Here is a tiny trained network, its code and every weight. The questions are about switching its units off for an input and a class, where a switched-off unit gives its printed mean instead of its output.

import numpy as np


def w(rows, s, z=0):
    codes = np.array(rows[::2]) - 128.0
    scale = np.full(codes.shape[1], s)
    scale[-1] = z or s
    return codes * scale


def norm(h):
    return h / np.sqrt((h * h).mean(-1, keepdims=True) + 1e-5)


def f(y):
    return y / 2 * (1 + np.tanh(0.7978845608 * (y + 0.044715 * y**3)))


def log_softmax(a):
    a = a - a.max(-1, keepdims=True)
    return a - np.log(np.exp(a).sum(-1, keepdims=True))


def net(x, mask):
    res = np.array(x, float).reshape(1, 4) / 4 @ E
    u = 0
    for l in range(4):
        y = f(norm(res) @ A[l][:, :-1].T + A[l][:, -1])
        res = res + np.where(mask[u : u + 8], y, B[l][:, -1]) @ B[l][:, :-1]
        u += 8
    return log_softmax(norm(res)[-1] @ U[:, :-1].T + U[:, -1])


A, B = {}, {}
E = w([
[87,163,52,103],'x0',
[1,50,108,197],'x1',
[176,141,162,199],'x2',
[201,32,102,166],'x3',
],0.009)
A[0] = w([
[143,193,84,67,88],'L0N1',
[174,131,218,120,50],'L0N2',
[235,121,112,147,80],'L0N3',
[129,133,14,105,140],'L0N4',
[163,56,78,94,86],'L0N5',
[188,188,79,173,1],'L0N6',
[162,107,156,150,90],'L0N7',
[254,180,136,122,46],'L0N8',
],0.01,0.0067)
B[0] = w([
[188,153,14,48,196],'L0N1',
[100,202,150,186,148],'L0N2',
[171,211,130,185,221],'L0N3',
[113,255,38,148,222],'L0N4',
[206,107,122,45,173],'L0N5',
[90,255,150,118,114],'L0N6',
[132,160,170,221,135],'L0N7',
[46,209,241,157,255],'L0N8',
],0.0086,0.0034)
A[1] = w([
[187,99,170,222,50],'L1N1',
[197,182,88,143,77],'L1N2',
[46,145,121,202,129],'L1N3',
[89,92,195,120,15],'L1N4',
[239,131,83,156,3],'L1N5',
[101,114,148,128,9],'L1N6',
[125,192,206,120,149],'L1N7',
[197,170,245,108,33],'L1N8',
],0.011,0.0059)
B[1] = w([
[59,43,145,192,209],'L1N1',
[171,131,104,135,186],'L1N2',
[76,177,133,167,250],'L1N3',
[254,145,134,134,119],'L1N4',
[206,200,86,161,141],'L1N5',
[193,159,96,122,95],'L1N6',
[171,130,150,74,254],'L1N7',
[189,251,139,223,230],'L1N8',
],0.0084,0.0041)
A[2] = w([
[145,134,62,148,46],'L2N1',
[124,135,104,84,254],'L2N2',
[154,63,128,230,192],'L2N3',
[70,93,146,70,144],'L2N4',
[176,107,189,141,131],'L2N5',
[150,109,74,136,159],'L2N6',
[7,123,135,79,72],'L2N7',
[162,120,232,143,58],'L2N8',
],0.014,0.0042)
B[2] = w([
[105,143,98,75,135],'L2N1',
[137,106,132,90,199],'L2N2',
[83,175,165,30,254],'L2N3',
[194,79,115,131,169],'L2N4',
[168,177,179,166,175],'L2N5',
[147,161,126,65,154],'L2N6',
[254,114,80,199,230],'L2N7',
[219,151,136,191,185],'L2N8',
],0.013,0.0064)
A[3] = w([
[23,83,165,70,169],'L3N1',
[78,183,98,88,16],'L3N2',
[48,65,9,168,74],'L3N3',
[182,123,98,103,8],'L3N4',
[101,177,65,232,81],'L3N5',
[84,190,106,82,46],'L3N6',
[129,152,95,214,2],'L3N7',
[73,151,13,221,90],'L3N8',
],0.012,0.0059)
B[3] = w([
[84,133,97,199,216],'L3N1',
[126,233,214,62,132],'L3N2',
[191,190,107,122,238],'L3N3',
[113,71,76,137,124],'L3N4',
[143,199,255,116,228],'L3N5',
[83,160,169,113,150],'L3N6',
[179,131,250,143,153],'L3N7',
[252,196,190,176,253],'L3N8',
],0.013,0.004)
U = w([
[60,208,62,38,179],'0',
[93,124,123,154,4],'1',
[204,198,236,232,174],'2',
[6,20,210,204,163],'3',
[196,22,44,117,143],'4',
],0.018,0.015)

Each question gives the input, the list of numbers given to net, and the class t.
The units are the neurons (one row each of A and B). Each row of codes is followed by its name. A weight is (code - 128) times the scale printed after its matrix; where a second scale follows, it is the last column's (A, B and U).
mask holds one flag per neuron, layer by layer. A switched-off neuron (its flag False) gives its mean, the last column of its row in B, instead of its output. The means were averaged over made-up inputs and are rounded, as every weight is.
A unit's drop is (log p(t) with every unit on - log p(t) with that unit switched off) / (log p(t) with every unit on - log p(t) with every unit switched off).
The circuit of an input: a set's keep is (log p(t) with only the set's units on - log p(t) with every unit switched off) / (log p(t) with every unit on - log p(t) with every unit switched off). Starting from the 12 units with the biggest drops (on a tie, the unit counted first), units are removed one at a time, each time the one whose removal leaves the highest keep (on an exact tie, the one counted first), for as long as the keep stays at least 0.8.
circuit, biggest first: the units of the circuit, biggest drop first
unit that matters most: the unit with the biggest drop
k most important neurons: the k neurons with the biggest drops, biggest first
k most important neurons of layer l: the k neurons of layer l with the biggest drops, biggest first
drop of u: that unit's drop, to one decimal
input [1,5,-3,8], class 0: circuit, biggest first -> (L2N3)
input [-4,-6,-5,-7], class 0: circuit, biggest first -> (L0N1 L3N8 L2N7)
input [7,-7,8,-6], class 0: circuit, biggest first -> (L0N1 L3N8 L2N7)
input [-8,6,-5,0], class 4: circuit, biggest first -> (L1N8 L2N4 L3N5 L3N8)
input [-2,8,5,-2], class 3: 2 most important neurons of layer 0 -> (L0N4 L0N1)
input [1,-2,1,-7], class 0: circuit, biggest first -> (L0N1 L3N8)
input [-2,2,-1,1], class 3: 2 most important neurons -> (L0N4 L0N8)
input [-3,5,-1,0], class 3: 2 most important neurons of layer 0 -> (L0N4 L0N1)
input [8,-4,6,1], class 0: 2 most important neurons -> (L2N7 L0N1)
input [7,1,4,4], class 0: 2 most important neurons of layer 0 -> (L0N8 L0N5)
input [0,2,7,4], class 3: 2 most important neurons -> (L1N1 L2N3)
input [1,8,7,2], class 3: 2 most important neurons -> (L2N3 L0N4)
input [-4,0,-7,8], class 4: 2 most important neurons of layer 0 -> (L0N5 L0N8)
input [-2,0,-7,8], class 4: unit that matters most -> L0N5
input [-5,4,-7,-2], class 4: drop of L0N4 -> 0.1
input [2,5,-7,-7], class 2: drop of L0N4 -> 0.0
input [-2,6,-5,1], class 4: drop of L0N3 -> 0.4
input [3,6,7,4], class 3: drop of L2N3 -> 0.9
